Each row is followed by its class. Each block has new classes.
[-0.59  4.60 -0.24  3.01  0.38 -0.23  0.22 -0.21 -0.31 -1.49  2.31 -0.81
  0.39 -0.86 -0.97 -1.28 -0.65  0.61 -1.81 -0.08  7.54 -0.68 -2.32  0.67
 -0.32]
W
[-1.15  2.23 -0.35  2.66  0.67  0.83  0.90  0.00 -1.41 -1.76  2.10 -0.94
 -1.04 -0.83 -1.74 -0.55 -1.21  0.34 -1.70  0.05  8.07 -0.04 -0.53  0.62
  0.04]
W
[-2.03  3.54  0.00  2.02  0.57  0.76 -0.43 -0.05 -0.42 -1.70  3.74 -0.86
 -1.35 -0.89 -1.15 -1.84 -1.02  0.43 -1.19 -0.25  8.07  0.88 -0.20  0.52
  0.92]
W
[-1.11  4.20  0.35  1.76  0.46 -0.30 -0.43  0.74 -0.52 -2.12  4.24 -0.40
 -0.39 -1.30 -0.56 -2.04 -0.79  1.33 -1.41 -0.39  8.07  1.19 -1.36  0.28
  0.96]
D
[-0.26  5.08  0.56  2.90  0.41 -0.47 -0.35  0.33  0.00 -1.14  0.18 -0.12
 -0.38  0.30  0.05 -0.63 -0.19  0.73 -0.64 -0.45  6.01  0.47 -3.00  0.51
  0.81]
D
[ 0.05  4.62 -1.53  4.31 -0.23  1.15  0.61 -0.96 -0.69  0.50 -2.81 -0.08
 -0.45  0.06 -0.69  2.20 -0.45 -0.28 -2.52 -0.14 -0.05  0.16 -3.82  0.31
  0.52]
W
[-0.60  2.03  0.27  1.79  0.47  0.32  0.15  0.09 -0.16 -0.05  0.89 -0.31
 -0.37 -0.05  0.01 -0.27 -0.58  1.04 -0.71 -0.24  4.76  0.45 -1.66  0.21
  0.73]
D
[-1.61  2.09  0.43  1.55  0.60  0.69 -0.34  0.02 -0.73 -1.40  2.42  0.04
 -2.12 -0.20 -0.69 -1.38 -0.70  1.21 -1.09 -1.34  8.07  0.64 -0.49  0.35
  0.95]
D
[-1.30  2.84  0.20  1.43  0.37 -0.29 -0.36  0.15 -0.39 -0.93  2.01 -0.22
 -0.58 -0.13 -0.20 -0.94 -0.53  1.44 -1.30 -0.45  6.50  0.39 -1.44  0.16
  0.55]
D
[-1.10  0.52  0.01  2.30  0.09  0.64  0.89 -0.27 -0.38 -1.27  1.67 -0.38
 -1.13 -0.43 -1.70 -0.83 -0.71 -0.03 -0.88  0.29  6.59 -0.21 -0.23  0.16
 -0.08]
W
[-0.08  4.13  0.20  4.30  0.89 -0.07 -0.52  0.11 -0.56 -1.11 -2.13 -0.07
 -1.04  0.31 -0.18 -0.21 -0.48  1.37 -1.55 -0.55  4.78  1.31 -3.81  0.35
  0.35]
D
[-1.08  1.46  0.49  1.68  0.54  0.86 -0.03  0.24 -0.54 -1.60  2.48 -0.87
 -1.42 -0.01 -0.83 -1.13 -0.21  0.44 -0.70 -0.14  7.30  0.85 -0.28  0.55
  0.40]
W
[-0.54  4.87 -0.63  3.24  0.58 -0.15 -0.63  0.36  0.04 -1.10  2.24 -0.61
 -0.25 -0.21 -0.09 -1.31 -0.70  1.28 -1.44 -0.41  7.14  0.22 -2.51  0.35
  0.96]
D
[-0.77  3.66  0.37  2.91  0.75  0.23 -0.17  0.31 -0.60 -1.84  1.18 -0.17
 -0.87 -0.29 -0.43 -0.78 -0.43  1.19 -1.53 -0.72  7.21  0.15 -3.08  0.42
  0.81]
D
[-0.52  1.53  0.51  4.08  0.56  0.29  0.94  0.13 -1.01 -2.12  1.84 -0.34
 -1.80 -0.92 -1.06 -0.91 -0.79  0.75 -0.44 -0.32  8.07  0.18 -0.75  0.47
 -0.16]
W
[-1.04  2.93  0.13  2.12  1.02  0.50  0.28  0.67 -0.53 -2.17  2.11 -0.41
 -0.12 -0.89 -1.44 -0.79 -0.66  0.85 -1.39 -0.51  8.07  0.18 -1.20  0.44
  0.05]
W

Each row is followed by its class. Each block has new classes.
[-1.84 -0.14  0.39  0.04  0.04  0.42  0.29  1.21 -0.48  0.30  0.17  1.06
  0.46  1.56  0.80  1.50  1.56 -0.04  0.03  1.39  1.34  1.23 -0.78 -0.16
  1.87]
<31>
[-0.36 -0.59  0.49 -1.02  1.11 -0.79 -0.93  0.06  1.57  0.73  0.62  1.52
 -0.98  0.74  0.41  1.04  0.55 -2.50 -0.82  0.71  1.59  0.21  0.98  0.81
 -0.34]
<17>
[-1.83  0.14  1.60  0.46  1.16 -0.08 -0.40 -0.23  1.92 -0.19  0.63  2.14
 -0.88  2.24  1.94  2.15  5.16 -3.30 -2.36  0.98  3.46  0.91 -1.39 -0.83
 -0.27]
<21>
[-0.64  0.58 -0.07 -0.40  0.90 -0.56 -0.13  0.35  0.18  0.42 -0.16  0.22
 -0.23  1.75  0.57  0.39 -0.79  0.65 -0.23  0.17  0.49  0.09  1.03  0.36
  0.23]
<24>
[-0.93 -0.35 -0.27  0.17  0.16 -0.14  0.40  0.13  0.20  1.19 -0.23  0.56
  0.77  1.47  0.37 -0.69  0.62 -0.02 -0.12  0.60 -0.33  0.12  0.08 -0.46
  0.41]
<24>
[-1.26  0.75  0.26 -2.43 -0.87  2.01  1.75 -2.11 -5.10  1.51 -0.44  1.65
  1.94  1.81 -1.71 -3.13 -2.54  2.74  0.65 -0.45 -1.51 -0.35 -2.47 -0.23
  0.96]
<25>
[-1.15 -0.15  0.05  0.40  0.55 -0.43  0.95  0.77 -0.54  0.01  0.44  0.76
  1.35  1.10  1.22  0.48  2.42 -1.52 -0.49  1.26  0.79 -0.12 -0.06 -0.52
 -0.41]
<20>
[-1.18 -0.35  0.03 -0.98  1.43 -0.61  0.56  0.16  0.12  0.23  0.22  0.96
  0.34  1.99  0.08  0.55  1.94 -1.20 -1.07  1.02  1.48 -0.10  0.54 -0.38
 -0.45]
<16>
[-1.00  1.17  0.10 -0.93  2.34 -0.08 -1.09  1.29  1.76  0.20  0.62  1.66
 -1.17  2.32  1.08  2.14  3.22 -1.02 -0.19  0.83  2.63  1.16  1.83  0.94
  0.95]
<18>
[-0.41  0.56  0.61 -0.75  1.52 -0.26 -1.27 -0.18  1.53  0.76  0.17  0.98
 -0.63  0.12  1.35  0.16  3.04 -1.65 -0.83  0.97  1.74  0.34  0.83 -0.55
 -0.22]
<18>
[-0.54 -0.25  0.37 -0.79  1.85 -0.41  0.39  1.14  1.21 -0.40 -0.08  1.24
  0.98  0.80  0.56  0.09  2.66  0.23 -0.91  0.62  2.49  0.20 -0.67 -0.20
  2.05]
<25>
[-0.84 -0.69  0.18  0.32  0.43 -0.25  0.42  1.27  1.38  0.21 -0.13  1.56
  1.58 -0.55  1.81  1.00  3.68 -2.50 -0.98  1.26  1.82  0.06 -0.46 -0.79
 -1.27]
<20>

Each row is followed by its class.
[-0.59  0.76 -1.47  2.46 -2.25  0.54 -0.21  0.47  0.89 -1.99  0.17 -1.16
 -0.06  1.90  1.57  1.63 -2.20 -0.10 -1.47  0.14  0.30  1.72 -0.06  3.24
  1.72]
<60>
[ 0.87  0.66 -0.79  1.25 -1.31  1.08 -0.17  0.20  0.94 -0.96 -0.20  0.23
 -0.47  0.25  0.49  0.25 -1.07  0.50 -0.39  0.12 -0.11  1.69  0.22  1.06
  0.32]
<60>
[ 0.39 -0.49  2.01  1.27 -0.79 -0.79  0.03  0.08 -0.39 -1.59 -2.18 -1.82
  0.36 -1.41  1.18  0.53  0.69 -1.04 -0.94 -0.37  0.24 -0.15  0.08 -0.64
  0.72]
<64>
[ 1.17  0.80 -2.56  2.16  0.15  1.16 -0.05 -0.58 -0.87 -0.59 -0.11 -0.16
 -1.01  0.97 -0.24  1.37 -0.63 -0.40 -0.69 -0.23 -0.66  1.28 -0.30  0.35
  0.87]
<57>
[ 0.46  1.42 -2.32  2.68 -0.62  0.46  0.06  0.37 -0.90 -1.01 -1.28 -1.26
 -0.73  2.22  1.42  0.94 -0.55 -0.23 -2.29  0.63  0.81  2.26  0.86  2.70
  0.89]
<57>
[ 1.21  1.03  0.36  1.94 -0.48  1.30 -0.13  0.37 -0.09 -0.80 -0.63 -0.78
 -0.72  0.78  1.06  0.20 -0.91 -0.24 -1.04 -0.05  0.51  0.97  0.09  0.28
  1.49]
<60>
[-0.09  0.41  0.65  2.77 -1.03  0.18 -0.13  0.37  0.85 -1.52 -0.93 -0.28
  0.25  0.89  1.73 -0.32 -0.17  0.04 -0.65  0.54  0.13  1.26  0.23 -0.76
  1.24]
<60>
[ 0.22  0.38 -1.34  3.53 -1.41  1.37  0.14  0.50  0.58 -1.03 -1.51 -0.36
  0.32  2.29  1.75  0.65 -0.63 -0.03 -1.61  0.66  0.15  1.24  0.08  2.62
  1.56]
<60>
[ 0.39 -0.06  0.86  1.20 -1.01  0.92 -0.56  0.34  1.43 -1.29 -1.17 -0.11
  0.35 -0.44  1.09  0.25 -0.20 -0.34 -0.49 -0.07 -0.18  0.19  0.00  1.10
  0.52]
<60>
[ 0.96  1.14 -0.61  1.28 -0.28  1.87  0.40  0.35 -0.71  0.25  0.27 -0.55
 -0.75  1.37 -0.16  0.10 -2.75 -1.24 -1.80  0.04  0.85  2.07 -0.29  2.50
  0.17]
<57>
[ 0.36  0.20  0.62  2.10 -0.85  1.01 -0.26  0.35  1.02 -1.32 -0.94 -0.32
  0.17  0.05  1.76  0.00 -0.88 -0.07 -1.04  0.60  0.04  1.11  0.02  0.73
  1.06]
<60>
[ 1.06 -0.24  2.27  0.47  0.32  0.88  0.04  0.93  0.06 -1.14 -2.15 -0.69
  0.25 -0.82  1.95 -0.32 -0.23  0.28 -1.63 -0.39  0.87 -0.02 -1.32  2.11
  0.59]
<64>
[ 1.01  0.75  0.63  0.87 -0.06  1.83 -0.88  0.14  0.90 -1.94 -1.26 -0.25
  0.74 -0.49  1.28  1.45  1.08  0.36 -0.57  0.46  0.26 -0.12 -0.07  1.36
  0.54]
<64>

Each row is followed by its class.
[-0.05  0.47 -0.13  0.35 -1.01 -0.14  1.71 -0.26 -0.29 -0.06  1.58  0.48
  0.16 -0.56 -0.44  0.18 -0.41 -0.29 -0.15  0.10  0.64 -0.78  0.21  0.01
 -0.50]
<69>
[ 0.27 -0.36 -0.66  0.40  0.58 -0.19  0.92 -1.07  0.39 -0.26 -0.19  0.64
  0.40  0.24 -0.35 -0.21 -0.33  0.14  0.02  0.54  0.17 -1.36  0.49  1.21
 -0.20]
<72>
[ 0.00  0.08 -0.44  0.57  0.20 -0.90  0.08 -0.31 -1.16  0.17  0.95  0.75
 -0.53 -0.22  0.52 -0.46 -0.09  0.19 -0.34 -0.51 -0.68  0.10  0.69  1.27
  0.80]
<69>
[ 0.08  0.23 -0.55  0.20 -1.01 -0.41  1.73 -0.38  0.58 -0.16 -1.30  0.39
  0.06  0.33 -0.37  0.33 -0.15  0.08  0.39 -0.82  0.87 -0.34  0.44 -0.08
  0.64]
<69>
[-0.06  0.39 -0.14  0.16 -0.73 -0.44  0.44 -0.50 -0.29  0.06  0.35  0.51
 -0.47 -0.02  0.14 -0.22 -0.48  0.56 -0.54  0.03 -0.73  1.17  0.55  0.77
 -0.21]
<72>
[ 0.08 -0.62  0.28  0.20  0.01 -0.38  1.06 -0.16 -1.06 -0.24  0.48 -0.01
 -0.24  0.06  0.54  0.54 -0.90 -0.34 -0.18 -0.06 -0.96 -1.71  0.93  1.06
 -0.16]
<72>
[-0.01  0.99 -0.36  0.51 -0.68  0.23  0.23  0.13 -0.91  0.51  1.02 -0.24
 -0.17 -0.44 -0.91  0.14 -0.25 -0.19 -1.05 -0.01  0.82 -1.03 -0.17  1.29
 -0.43]
<72>
[-0.07  0.52  0.48 -0.11 -0.72 -0.45  1.51 -0.46 -0.13 -0.28 -1.29 -0.68
 -0.07 -0.13 -0.09  0.69 -1.02  0.94 -0.34  0.83 -0.80 -0.40  0.59  0.83
 -0.14]
<72>
[ 0.13  0.70 -0.58  0.08 -1.45 -0.07  1.50 -0.03 -1.45 -0.13 -0.47 -0.12
 -0.41 -0.09 -1.25  0.28  0.27  0.71 -1.72 -0.63  1.02 -0.83  0.57  1.09
 -0.79]
<72>
[-0.35 -0.26  0.05  0.29  1.08  0.73  0.15  0.54  0.56  0.06 -0.70  0.22
  0.75  0.05 -0.30 -0.28 -0.62  0.43 -0.34 -0.20 -0.41 -0.26  0.19  1.93
 -0.64]
<69>
[-0.23  0.50 -1.04  0.03 -0.26  0.79  0.89  0.04 -1.27  0.21  0.40  0.60
 -0.23 -0.09 -0.93  0.01 -0.55  0.23 -1.07 -0.76 -0.61 -1.16  0.71  0.88
 -0.62]
<72>
[ 0.16  0.32 -0.05 -0.31 -0.20  0.61  1.12 -0.20  0.36 -0.50  0.61 -1.11
 -0.06  0.30 -0.14  1.14 -0.51  0.57 -0.11  0.46 -0.31 -0.63  0.04  1.30
 -0.62]
<69>
[ 0.22 -0.04 -0.06  0.18 -0.02  0.16  1.20  0.10 -0.93 -0.34  2.04 -0.18
 -0.22 -0.45  0.38  0.37 -0.45 -0.35  0.06  0.38  0.17 -1.98  0.06  1.15
 -0.77]
<72>
[-0.07  0.89  0.25 -0.09 -0.51  0.03  0.98 -0.75 -0.52 -0.29 -1.26 -0.53
  0.06 -0.15 -1.29  0.42 -0.17  0.65 -0.90  0.22 -0.19 -1.38 -0.16  0.56
  0.07]
<69>
[ 0.33  0.30 -0.58  0.37 -0.60 -0.61  1.53 -0.24 -0.17 -0.17 -0.17  0.50
 -0.08 -0.04 -0.54  0.00 -0.16 -0.51  0.40 -0.50  0.58 -1.41  0.29  0.23
  0.34]
<72>
[-0.05 -0.16  1.00  0.19 -0.78 -0.48  0.75 -0.13 -1.28 -0.18 -1.58 -0.16
  0.37  0.08 -0.76  0.25 -1.13 -0.42 -0.72 -0.66 -1.24 -1.61  1.31  1.74
 -0.31]
<72>
[ 0.12 -0.02  0.10  0.42 -0.20 -0.86  0.42 -0.36 -0.77  0.04 -0.08  1.01
 -0.50 -0.18 -0.32 -0.20 -0.14  0.04 -0.48  0.19  0.04 -0.60  0.14  1.08
  0.62]
<72>
[ 0.30  0.32  0.00 -0.05 -0.51  0.03  0.39 -0.22 -1.19 -0.24 -0.92  0.07
 -0.32 -0.12 -1.21 -0.12  0.09 -0.62 -1.74 -0.86  0.03 -1.30  0.41  1.20
 -0.64]
<72>
[ 0.06 -0.19  0.64 -0.19 -0.65 -0.40  1.86 -0.12  1.44 -0.65 -1.17 -1.72
  0.23  0.15 -0.56  0.67 -0.74  1.09  0.42  1.36 -0.55  1.44  0.59  1.13
 -1.15]
<72>
[-0.08 -0.11  0.02 -0.03 -0.21 -0.35  0.36  0.05 -0.22  0.01 -0.85 -0.11
 -0.14  0.42  0.77 -0.12 -0.58  0.88 -0.27  0.12 -1.08  0.80  0.44  0.82
  0.36]
<72>
[-0.18  0.13  0.55  0.17 -1.59  0.13  2.37 -0.46 -0.31  0.05 -0.66 -0.83
  0.14  0.04  0.26  1.00 -1.43  0.84 -0.67  0.74 -0.72 -0.99  0.86  0.97
 -0.52]
<69>
[-0.76  0.08  1.61 -0.40 -0.14  0.16  2.55 -0.09  1.97 -0.64 -2.68 -0.37
  0.93  0.24 -0.51  0.02 -1.54  1.47 -0.12  0.92 -2.71  1.42  0.51  0.12
 -1.02]
<72>
[-0.19  0.65  1.67  0.00 -1.15 -0.90  1.55 -0.65 -0.38 -0.44 -2.65 -0.25
 -0.08 -0.21 -0.86  0.41 -1.04  0.38  0.23 -0.16 -1.68 -1.65  0.49  0.30
  0.67]
<69>
[-0.51  0.28 -0.63 -0.04  0.93  0.71  0.53  0.10 -0.24  0.15  0.11  0.22
  0.02  0.32  0.01  0.17 -0.78  1.00 -0.12  0.36 -0.58 -0.96  0.27  0.87
 -0.24]
<69>
[-0.30  0.11 -0.22  0.49 -1.36 -0.28  2.26 -0.04  0.32 -0.64 -0.76  0.31
  0.28 -0.09 -1.11 -0.04 -0.66  0.51  0.41 -0.12  0.42 -1.43  0.66 -0.09
 -0.33]
<72>
[ 0.21  0.62  1.28 -0.08 -0.58 -0.26  1.43 -0.35 -0.38 -0.46 -1.92 -0.46
  0.12 -0.32 -0.92  0.48 -1.30 -0.32 -0.25  0.08 -1.01 -1.75  0.29  0.47
  0.02]
<72>
[-0.36  1.01 -0.21 -0.10 -0.39 -0.11  1.09 -0.12 -0.25  0.15  1.00 -0.32
  0.02 -0.53 -0.13  0.05 -1.17  0.92 -0.67  1.02 -0.35 -0.22  0.06  1.23
 -0.01]
<69>
[-0.33 -0.24  0.41 -0.39 -0.58  0.14  1.82 -0.40  0.36  0.35 -2.06 -0.48
 -0.15  0.30  0.07  0.61 -1.24  1.55 -0.92  0.58 -1.74  0.14  0.81  1.24
 -0.47]
<69>
[ 0.32  0.43 -0.21  0.04 -1.41 -0.57  1.41 -0.64 -1.02 -0.09 -0.16  0.42
 -0.59 -0.25 -0.31 -0.46 -0.32  0.04 -1.37 -0.24 -0.23 -0.11  0.74  0.75
 -0.23]
<69>
[-0.10  0.48  0.29  0.36 -0.19 -0.25  1.66  0.31  0.17 -0.19 -2.18  0.26
  0.75 -0.27 -1.36  0.30 -0.95  0.88  0.29 -0.37 -0.73 -2.15  0.32  0.86
  0.17]
<69>
[-0.16  0.50 -0.09  0.57 -0.13  0.25 -0.41 -0.42 -0.20  0.14 -0.45  0.18
  0.15 -0.05 -0.70 -0.10 -0.26  0.10 -0.21 -0.24  0.04 -1.05  0.13  1.11
  0.15]
<69>
[ 0.12  0.81 -1.68  0.06  0.19  0.19  0.12 -0.07 -0.39 -0.11  0.40  0.50
 -0.49 -0.21 -0.15 -0.30  0.04  0.73  0.35  0.18 -0.49 -1.06 -0.12 -0.12
  0.49]
<69>
[ 0.24  0.08  0.68 -0.13  0.97 -0.26  0.63 -0.04 -0.31 -0.66 -1.69  0.18
  0.24 -0.25 -0.93  0.39 -0.64  0.64  0.06  0.34 -1.58 -2.23  0.00  0.63
  0.44]
<72>
[ 0.68  0.14  0.29  0.01  0.44 -0.52  0.96  0.23 -0.07 -0.08  0.46 -0.21
  0.22 -0.40 -0.51 -0.07 -0.42 -0.10 -1.05  0.56 -0.03 -0.65 -0.18  1.85
 -0.74]
<69>
[-0.23 -0.90  0.07 -0.13  0.27 -0.78  0.65 -0.12  0.64 -0.46  0.09 -0.65
 -0.24  0.06 -0.23  0.68  0.50  0.04 -0.16 -0.10  0.79  0.61 -0.68  0.23
 -0.46]
<72>
[-0.40  0.03  0.57 -0.41 -0.67  0.30  1.54 -0.34  0.17 -0.45 -1.39 -0.83
  0.12  0.03 -0.16  0.71 -0.94  0.43 -0.48  0.25 -1.25  0.09  0.82  1.03
 -0.75]
<72>
[ 0.04 -0.38  0.31 -0.41 -0.87  0.43  1.29  0.00 -0.36 -0.37 -1.90  0.00
  0.27  0.11 -0.82 -0.36 -0.58 -0.17 -2.05 -0.61 -1.59  0.31  1.15  1.57
 -1.21]
<69>

Each row is followed by its class. Each block has new classes.
[ 0.68 -0.10 -0.39 -1.39  0.37 -0.31 -0.46  1.35  0.01  0.46 -0.90 -0.23
  0.29  0.04 -0.44 -0.73  0.59  0.03  1.19 -0.24 -0.41  0.23 -0.34  0.05
 -0.63]
(78)
[-0.59 -0.70  0.07 -0.34  0.67 -0.08  0.05 -0.86  0.20  0.42 -0.28 -0.02
 -0.10 -0.29  1.20 -0.89  1.33  0.36  0.34 -0.24 -1.03  0.08 -0.12 -0.28
 -0.07]
(93)
[ 0.10 -1.69  0.11 -0.21  1.17  0.66  0.21  0.13 -0.40 -1.10  0.54  0.57
 -0.08  0.00  0.25 -1.49  0.69  0.59  2.20 -0.95  0.55  0.40  0.25 -0.04
 -0.71]
(78)
[ 0.13 -1.45 -0.67 -1.33  0.90 -0.29  0.47  1.11 -0.11 -0.28 -0.45 -1.07
 -0.43 -0.49  0.30 -3.80  0.93  0.67  4.30 -0.04  0.15  0.69 -0.26 -0.19
 -1.17]
(78)
[ 2.00 -0.49 -0.14 -0.44  0.45  0.42 -0.11  1.10  1.06 -0.23 -0.01  0.15
 -0.04  1.38 -0.84 -1.74 -0.32  0.43  0.99  0.03 -0.19  1.39  0.74 -0.30
 -1.48]
(78)
